The rows lie along a hidden order. The number after each row says roughly how far along it the row is, from 0 to 12. A new part has a new order.
[ 0.10  5.73 -0.36  0.45  0.43  0.05 -1.34 -1.80 -0.77  0.71 -0.42  0.43
  0.55 -0.79 -0.12  0.83 -4.57 -0.89  0.41  0.37 -0.11  1.35 -0.38  2.49
  0.26 -1.75  1.23 -1.51  0.51  0.02  0.51 -2.11]	3
[ 0.56  3.92 -0.65  0.60  0.30  0.09 -1.68 -1.50 -0.24 -0.09 -0.55 -0.45
  1.17 -1.21 -0.41  0.65 -2.34  1.03 -0.02  0.97 -0.10  0.26 -0.13  2.99
  1.62 -1.74  1.22 -0.92  0.48 -0.02 -1.60 -3.36]	4
[ 0.12  0.39 -0.38 -0.03  0.28 -0.14 -0.30  1.30 -1.25 -0.42 -0.17 -1.83
  0.30  0.01  0.09 -1.01 -2.94 -0.56  0.80 -0.82  1.04  0.26 -1.30  1.39
  1.25  0.70  0.78 -0.41  0.95 -0.69 -1.23  1.07]	8
[ 0.91  2.61 -0.24  0.99  0.19 -0.49 -1.66 -2.74  0.52 -0.96 -0.12  1.04
  1.08 -2.80 -0.60 -0.49  1.23  3.47 -0.19  1.88 -0.42 -1.17 -0.48  2.02
  0.41  1.31  1.60  0.01 -0.36 -1.20 -2.27 -3.69]	6
[ 0.04 -1.47 -0.20  0.31  0.59 -0.83 -0.20  3.15 -1.03 -1.22 -0.28 -0.37
  0.99 -0.87 -0.20 -1.64 -2.14  0.85  0.48 -0.28  1.11 -1.41 -1.76  0.27
  2.15  4.85  0.00  0.80  0.33 -0.74 -3.36  1.63]	12
[ 0.00  4.83 -0.28  0.34  0.19  0.33 -1.31 -2.23 -0.52  0.77 -0.37 -0.17
  0.31 -0.26 -0.13  0.84 -3.37 -0.55  0.19  0.71 -0.22  1.31  0.38  2.16
 -0.05 -2.03  0.95 -1.28  0.45  0.40  1.27 -2.09]	3
[-0.31  6.48 -0.33  0.09  0.19  0.27 -1.80 -3.15  0.55  0.60 -0.43 -0.03
  0.20 -0.90 -0.56  1.12 -3.46 -0.27 -0.38  2.26 -0.58  1.75 -0.40  3.06
 -0.50 -3.13  0.99 -1.60  0.49 -0.07 -0.73 -3.60]	0
[-1.01 -0.99  0.74 -0.46  0.29 -0.42  1.00  1.28 -1.64 -0.27  0.04 -0.47
  0.00  0.55  0.53 -1.78 -3.90 -1.89  1.24 -0.52  1.22  0.43 -1.73 -1.29
 -0.27  3.58  0.34 -0.09  0.37 -1.11  0.06  2.94]	10
[ 1.40  5.48 -0.60  1.07  0.46 -0.03 -1.53  1.39 -0.99  0.16 -0.42 -0.92
  0.86 -1.11  0.08  0.34 -3.05 -0.17  0.27 -0.38  0.59  0.35  0.20  2.16
  3.24 -0.39  0.53 -0.47  0.73 -0.07 -0.74 -2.05]	5

New part:
[-0.78 -0.51 -1.61 -0.32  0.23 -0.30  0.26 -1.02  5.06  4.24 -2.86  8.69
  2.24 -0.86  0.85  0.34 -4.25  2.05 -1.78  2.19  3.24 -2.51 -3.95  3.76
 -1.46 -6.79]	12
[ 0.79 -2.76 -1.72  5.06  0.67 -2.84  0.36 -1.65  2.90  2.90 -2.18  0.56
  1.20  0.11 -0.54 -0.98 -0.82  1.95 -1.55 -2.62  2.96 -1.89 -0.92  1.34
 -1.37 -1.40]	11
[ 0.28  1.71 -0.22  0.88 -0.70 -0.10 -0.61  0.32 -0.12 -0.20  0.03  0.26
  0.23 -0.36 -0.47  1.81  1.12 -0.18 -1.03 -1.03  0.12 -0.18 -0.19  0.22
  0.83 -0.74]	2
[ 1.39 -2.57 -1.31  4.28  0.20 -1.44  0.62 -1.81  1.00  1.81 -1.49  2.41
  0.15  0.43  2.27 -0.36 -1.49  1.47 -1.86 -1.35  4.07 -1.39 -1.57  0.11
 -0.34  0.25]	9
[ 0.82  1.34 -2.30  2.16 -0.15 -0.03 -2.22 -0.57  0.68  1.01 -1.02 -0.37
  1.90  0.08  1.06  6.74  2.50  0.18 -2.85 -1.80 -0.87 -0.69  1.57  0.27
  3.42  0.24]	0
[ 6.03  1.39 -0.40  1.54 -1.85 -0.21 -2.54 -0.42  1.46  0.68  0.10 -4.99
  3.04  0.82  4.36  9.28  2.77 -2.47 -4.08 -2.78 -1.79 -0.52  1.90 -0.22
  4.57 -2.38]	0
[ 2.04  0.82 -1.08  2.19 -0.52 -0.33  0.16 -1.06  0.91  0.94 -0.50 -0.29
  0.12 -0.27  2.70  0.71  0.61  0.80 -0.87 -1.38  2.16 -1.04  0.41 -0.54
 -0.75  1.21]	4
[ 0.42  0.17  0.01  1.65  0.46  0.46  0.03 -0.85  0.08  0.37 -0.44  0.39
  0.16  0.00  0.54 -0.74 -0.35  0.20 -0.80 -1.90  1.93 -0.66 -0.81  0.59
  0.15  0.61]	5
[-0.95 -0.48 -0.88  0.32  0.37 -0.58 -0.04  0.00  1.86  0.92 -0.65  4.73
  0.30 -0.05 -1.35 -1.29 -2.09  0.97 -0.33  1.51 -0.49 -0.72 -1.78  0.99
 -0.33 -3.87]	11
[ 0.84 -0.76 -0.81  1.06  0.02 -0.10  0.05 -0.42  0.38  0.40 -0.27 -0.39
  0.10  0.06  3.50  1.51  0.58  0.62 -0.76 -1.13  0.61 -0.47  0.64 -0.87
  0.27  0.59]	3
[ 4.43  0.99 -0.87  1.05 -0.17  2.17 -0.74 -0.70  1.32  1.40 -0.96  0.09
  0.40 -0.13  4.92  2.81 -0.25  0.49 -1.09 -1.47  1.32 -0.89  1.10 -1.20
  0.97  1.27]	2
[ 3.04  0.29 -1.53  3.34 -0.79  0.94  0.18 -1.20  2.37  1.43 -1.04  0.31
  0.15 -0.19  2.48  1.69  0.73  1.63 -1.36 -1.54  2.36 -1.54 -0.31 -2.71
 -0.62  1.64]	3
